Here is a tiny trained network, its code and every weight. The questions are about switching its units off for an input and a class, where a switched-off unit gives its printed mean instead of its output.

import numpy as np


def w(rows, s, z=0):
    codes = np.array(rows[::2]) - 128.0
    scale = np.full(codes.shape[1], s)
    scale[-1] = z or s
    return codes * scale


def f(y):
    return y / 2 * (1 + np.tanh(0.7978845608 * (y + 0.044715 * y**3)))


def log_softmax(a):
    a = a - a.max(-1, keepdims=True)
    return a - np.log(np.exp(a).sum(-1, keepdims=True))


def net(x, mask):
    res = np.array(x, float).reshape(1, 4) / 4 @ E
    y = f(res @ A[0][:, :-1].T + A[0][:, -1])
    res = res + np.where(mask, y, B[0][:, -1]) @ B[0][:, :-1]
    return log_softmax(res[-1] @ U[:, :-1].T + U[:, -1])


A, B = {}, {}
E = w([
[129,127,129,130,129,129,127],'x0',
[159,132,246,61,164,95,139],'x1',
[122,16,136,115,101,156,207],'x2',
[125,129,128,127,127,126,129],'x3',
],0.013)
A[0] = w([
[131,133,162,104,153,114,138,137],'neuron 0',
[124,17,138,118,92,161,229,174],'neuron 1',
[130,143,144,120,144,118,117,132],'neuron 2',
[132,113,141,108,127,129,144,116],'neuron 3',
[124,25,137,118,95,158,212,171],'neuron 4',
[93,122,36,182,94,158,115,254],'neuron 5',
[129,133,139,124,148,112,123,131],'neuron 6',
[127,116,124,133,114,134,149,125],'neuron 7',
[162,131,244,63,164,90,138,165],'neuron 8',
[150,129,228,76,161,93,137,158],'neuron 9',
[126,158,131,134,139,116,107,164],'neuron 10',
[132,241,122,139,159,105,55,244],'neuron 11',
[133,117,167,101,132,123,144,115],'neuron 12',
[126,136,115,153,128,130,111,197],'neuron 13',
[127,163,129,136,141,112,86,190],'neuron 14',
[114,126,78,160,111,133,126,206],'neuron 15',
],0.011,0.009)
B[0] = w([
[132,126,134,107,156,123,127,159],'neuron 0',
[108,50,126,122,131,166,161,252],'neuron 1',
[138,132,138,118,137,116,123,140],'neuron 2',
[123,115,129,111,144,131,145,140],'neuron 3',
[93,40,123,122,127,169,169,238],'neuron 4',
[121,122,108,179,54,158,113,228],'neuron 5',
[136,131,135,120,141,117,125,136],'neuron 6',
[125,118,132,126,123,138,138,137],'neuron 7',
[135,129,151,63,215,110,133,242],'neuron 8',
[134,131,153,54,213,110,137,223],'neuron 9',
[146,159,132,130,131,117,106,154],'neuron 10',
[173,247,130,137,123,100,61,238],'neuron 11',
[124,121,131,97,161,121,144,156],'neuron 12',
[135,134,120,139,117,130,110,159],'neuron 13',
[142,161,130,130,128,116,98,172],'neuron 14',
[130,127,119,151,102,146,113,180],'neuron 15',
],0.015,0.017)
U = w([
[166,221,58,254,19,118,56,228],'0',
[95,158,110,150,112,91,175,51],'1',
[66,180,102,193,122,47,219,2],'2',
[41,48,71,210,20,198,181,157],'3',
[188,216,196,84,187,37,92,141],'4',
[107,154,125,143,104,75,180,44],'5',
[100,165,104,136,89,57,203,49],'6',
[80,60,162,63,195,140,235,98],'7',
],0.0053,0.0041)

Each question gives the input, the list of numbers given to net, and the class t.
The units are the neurons (one row each of A and B). Each row of codes is followed by its name. A weight is (code - 128) times the scale printed after its matrix; where a second scale follows, it is the last column's (A, B and U).
mask holds one flag per neuron, in row order. A switched-off neuron (its flag False) gives its mean, the last column of its row in B, instead of its output. The means were averaged over made-up inputs and are rounded, as every weight is.
A unit's drop is (log p(t) with every unit on - log p(t) with that unit switched off) / (log p(t) with every unit on - log p(t) with every unit switched off).
The circuit of an input: a set's keep is (log p(t) with only the set's units on - log p(t) with every unit switched off) / (log p(t) with every unit on - log p(t) with every unit switched off). Starting from the 12 units with the biggest drops (on a tie, the unit counted first), units are removed one at a time, each time the one whose removal leaves the highest keep (on an exact tie, the one counted first), for as long as the keep stays at least 0.8.
circuit, biggest first: the units of the circuit, biggest drop first
top k neurons: the k neurons with the biggest drops, biggest first
drop of u: that unit's drop, to one decimal
input [-3,-1,0,-1], class 0: circuit, biggest first -> neuron 4; neuron 8
input [-1,3,0,8], class 4: circuit, biggest first -> neuron 4
input [-2,2,0,-5], class 4: top 2 neurons -> neuron 4; neuron 1
input [-7,0,5,-4], class 3: top 2 neurons -> neuron 8; neuron 9
input [-1,0,3,-7], class 3: top 2 neurons -> neuron 8; neuron 9
input [2,0,-1,-3], class 0: top 2 neurons -> neuron 8; neuron 9
input [2,1,0,1], class 4: top 3 neurons -> neuron 4; neuron 1; neuron 5
input [5,0,4,0], class 3: top 2 neurons -> neuron 8; neuron 9
input [-2,3,0,1], class 4: top 2 neurons -> neuron 4; neuron 1
input [5,-7,1,-1], class 3: drop of neuron 11 -> 1.9
input [-5,0,-8,2], class 0: drop of neuron 8 -> 0.3
